Below is a small trained network, with its code and all its weights. Each question gives an input and a class and asks what happens when units are switched off, that is, made to give their printed mean instead of their output.

import numpy as np


def w(rows, s, z=0):
    codes = np.array(rows[::2]) - 128.0
    scale = np.full(codes.shape[1], s)
    scale[-1] = z or s
    return codes * scale


def f(y):
    return np.maximum(y, 0)


def log_softmax(a):
    a = a - a.max(-1, keepdims=True)
    return a - np.log(np.exp(a).sum(-1, keepdims=True))


def net(x, mask):
    res = np.array(x, float).reshape(1, 5) / 4 @ E
    y = f(res @ A[0][:, :-1].T + A[0][:, -1])
    res = res + np.where(mask, y, B[0][:, -1]) @ B[0][:, :-1]
    return log_softmax(res[-1] @ U[:, :-1].T + U[:, -1])


A, B = {}, {}
E = w([
[129,128,125],'x0',
[85,253,156],'x1',
[236,198,56],'x2',
[128,129,129],'x3',
[213,127,227],'x4',
],0.0066)
A[0] = w([
[168,150,91,34],'neuron 1',
[199,127,161,81],'neuron 2',
[138,148,77,27],'neuron 3',
[140,29,112,7],'neuron 4',
[143,160,32,167],'neuron 5',
[59,187,170,85],'neuron 6',
[197,171,59,50],'neuron 7',
[124,250,170,139],'neuron 8',
[167,51,63,66],'neuron 9',
[19,86,182,68],'neuron 10',
[101,216,132,37],'neuron 11',
[154,119,194,53],'neuron 12',
[128,227,132,61],'neuron 13',
[199,42,51,72],'neuron 14',
[80,220,148,94],'neuron 15',
[177,136,177,100],'neuron 16',
[174,109,162,61],'neuron 17',
[128,56,97,69],'neuron 18',
[214,189,63,46],'neuron 19',
[153,127,223,50],'neuron 20',
[74,113,116,229],'neuron 21',
[195,155,70,31],'neuron 22',
[2,102,1,220],'neuron 23',
[156,71,95,35],'neuron 24',
[199,168,61,66],'neuron 25',
[92,162,39,75],'neuron 26',
[96,112,72,30],'neuron 27',
[175,165,96,41],'neuron 28',
[172,28,127,2],'neuron 29',
],0.0097,0.0049)
B[0] = w([
[38,140,185,140],'neuron 1',
[192,214,172,160],'neuron 2',
[75,127,194,135],'neuron 3',
[42,207,78,157],'neuron 4',
[179,98,196,188],'neuron 5',
[70,106,47,171],'neuron 6',
[38,12,177,169],'neuron 7',
[157,177,98,210],'neuron 8',
[79,228,49,167],'neuron 9',
[19,65,186,192],'neuron 10',
[92,176,12,159],'neuron 11',
[155,232,171,146],'neuron 12',
[70,154,40,170],'neuron 13',
[74,227,68,181],'neuron 14',
[71,143,34,181],'neuron 15',
[164,228,138,160],'neuron 16',
[120,229,158,144],'neuron 17',
[69,176,68,157],'neuron 18',
[46,63,196,182],'neuron 19',
[153,221,172,157],'neuron 20',
[179,96,162,200],'neuron 21',
[37,78,188,157],'neuron 22',
[234,203,207,254],'neuron 23',
[69,213,71,144],'neuron 24',
[82,2,174,172],'neuron 25',
[202,221,183,164],'neuron 26',
[204,227,216,139],'neuron 27',
[23,99,121,148],'neuron 28',
[62,234,75,159],'neuron 29',
],0.0073,0.0082)
U = w([
[52,189,38,47],'0',
[45,49,230,121],'1',
[155,135,161,253],'2',
[213,195,222,34],'3',
[139,138,161,190],'4',
[255,43,81,69],'5',
],0.009,0.0072)

Each question gives the input, the list of numbers given to net, and the class t.
The units are the neurons (one row each of A and B). Each row of codes is followed by its name. A weight is (code - 128) times the scale printed after its matrix; where a second scale follows, it is the last column's (A, B and U).
mask holds one flag per neuron, in row order. A switched-off neuron (its flag False) gives its mean, the last column of its row in B, instead of its output. The means were averaged over made-up inputs and are rounded, as every weight is.
A unit's drop is (log p(t) with every unit on - log p(t) with that unit switched off) / (log p(t) with every unit on - log p(t) with every unit switched off).
The circuit of an input: a set's keep is (log p(t) with only the set's units on - log p(t) with every unit switched off) / (log p(t) with every unit on - log p(t) with every unit switched off). Starting from the 12 units with the biggest drops (on a tie, the unit counted first), units are removed one at a time, each time the one whose removal leaves the highest keep (on an exact tie, the one counted first), for as long as the keep stays at least 0.8.
circuit, biggest first: the units of the circuit, biggest drop first
k most important neurons: the k neurons with the biggest drops, biggest first
drop of u: that unit's drop, to one decimal
input [-2,-8,-8,8,-7], class 0: 2 most important neurons	[neuron 4; neuron 18]
input [-6,-6,-7,-3,-8], class 3: circuit, biggest first	[neuron 23]
input [1,-5,4,-4,-7], class 3: circuit, biggest first	[neuron 23; neuron 26]
input [-3,6,7,6,7], class 1: circuit, biggest first	[neuron 19; neuron 7]
input [3,-6,0,1,6], class 0: circuit, biggest first	[neuron 23; neuron 29; neuron 14]
input [-6,4,-4,6,-7], class 3: 2 most important neurons	[neuron 23; neuron 26]
input [4,1,3,8,-8], class 3: circuit, biggest first	[neuron 23; neuron 26]
input [-1,-5,7,0,-5], class 1: 4 most important neurons	[neuron 7; neuron 25; neuron 19; neuron 22]
input [-1,1,8,4,8], class 1: 3 most important neurons	[neuron 19; neuron 7; neuron 25]
input [3,6,7,6,2], class 1: drop of neuron 9	0.1
input [-7,0,-2,-3,-8], class 3: drop of neuron 23	0.3
input [-7,-5,-1,-3,-8], class 3: drop of neuron 23	0.5
